Here is a tiny trained network, its code and every weight. The questions are about switching its units off for an input and a class, where a switched-off unit gives its printed mean instead of its output.

import numpy as np


def w(rows, s, z=0):
    codes = np.array(rows[::2]) - 128.0
    scale = np.full(codes.shape[1], s)
    scale[-1] = z or s
    return codes * scale


def f(y):
    return np.maximum(y, 0)


def log_softmax(a):
    a = a - a.max(-1, keepdims=True)
    return a - np.log(np.exp(a).sum(-1, keepdims=True))


def net(x, mask):
    res = np.array(x, float).reshape(1, 6) / 4 @ E
    y = f(res @ A[0][:, :-1].T + A[0][:, -1])
    res = res + np.where(mask, y, B[0][:, -1]) @ B[0][:, :-1]
    return log_softmax(res[-1] @ U[:, :-1].T + U[:, -1])


A, B = {}, {}
E = w([
[117,165,105,92,91,86,120,192,164],'x0',
[173,135,58,129,143,100,170,190,240],'x1',
[128,76,249,75,83,85,125,79,196],'x2',
[78,127,143,55,113,38,181,175,75],'x3',
[86,140,116,89,170,167,75,112,167],'x4',
[104,220,176,99,156,210,58,172,91],'x5',
],0.012)
A[0] = w([
[190,118,44,137,165,81,153,150,230,95],'n1',
[64,144,178,84,173,173,17,88,117,144],'n2',
[184,23,213,130,56,6,145,52,84,209],'n3',
[135,115,77,135,123,196,129,155,194,251],'n4',
[110,177,87,159,189,225,136,132,97,169],'n5',
[102,87,124,61,123,43,254,133,134,184],'n6',
],0.0096,0.0035)
B[0] = w([
[189,30,127,140,100,21,124,135,142,223],'n1',
[110,128,212,70,206,164,41,109,106,232],'n2',
[108,143,183,138,8,180,164,45,153,251],'n3',
[238,148,132,92,172,143,67,111,137,208],'n4',
[155,151,84,195,207,155,115,145,76,232],'n5',
[87,110,152,115,121,55,208,152,127,220],'n6',
],0.012,0.017)
U = w([
[149,117,179,163,48,219,129,54,194,89],'0',
[177,180,43,235,171,164,109,118,68,218],'1',
[31,72,168,105,69,51,221,62,132,124],'2',
[252,43,78,116,136,39,117,111,194,6],'3',
[98,156,141,46,89,41,195,255,123,193],'4',
[88,153,200,40,193,148,30,102,115,140],'5',
],0.0099,0.0021)

Each question gives the input, the list of numbers given to net, and the class t.
The units are the neurons (one row each of A and B). Each row of codes is followed by its name. A weight is (code - 128) times the scale printed after its matrix; where a second scale follows, it is the last column's (A, B and U).
mask holds one flag per neuron, in row order. A switched-off neuron (its flag False) gives its mean, the last column of its row in B, instead of its output. The means were averaged over made-up inputs and are rounded, as every weight is.
A unit's drop is (log p(t) with every unit on - log p(t) with that unit switched off) / (log p(t) with every unit on - log p(t) with every unit switched off).
The circuit of an input: a set's keep is (log p(t) with only the set's units on - log p(t) with every unit switched off) / (log p(t) with every unit on - log p(t) with every unit switched off). Starting from all 6 units, units are removed one at a time, each time the one whose removal leaves the highest keep (on an exact tie, the one counted first), for as long as the keep stays at least 0.8.
circuit, biggest first: the units of the circuit, biggest drop first
top k neurons: the k neurons with the biggest drops, biggest first
drop when u is switched off: that unit's drop, to one decimal
input [-5,4,7,8,4,5], class 2: circuit, biggest first => [n6]
input [-5,-3,6,0,-1,-3], class 0: top 2 neurons => [n3 n1]
input [8,-2,3,6,3,1], class 2: top 3 neurons => [n4 n5 n6]
input [5,1,3,-7,-7,-6], class 2: circuit, biggest first => [n3 n1 n5]
input [-7,-2,-6,-4,-7,-8], class 0: top 2 neurons => [n3 n6]
input [-4,5,3,-1,8,0], class 3: top 2 neurons => [n1 n3]
input [0,-3,1,-2,-4,-6], class 2: top 3 neurons => [n4 n6 n5]
input [-8,5,2,-1,-5,7], class 1: top 2 neurons => [n3 n2]
input [-6,6,2,-7,-4,5], class 1: top 2 neurons => [n5 n6]
input [-8,2,-2,-8,0,4], class 1: drop when n5 is switched off => 1.9
input [5,7,-4,-2,6,8], class 1: drop when n5 is switched off => 1.8
input [7,4,-7,-5,-7,1], class 3: drop when n5 is switched off => 0.0
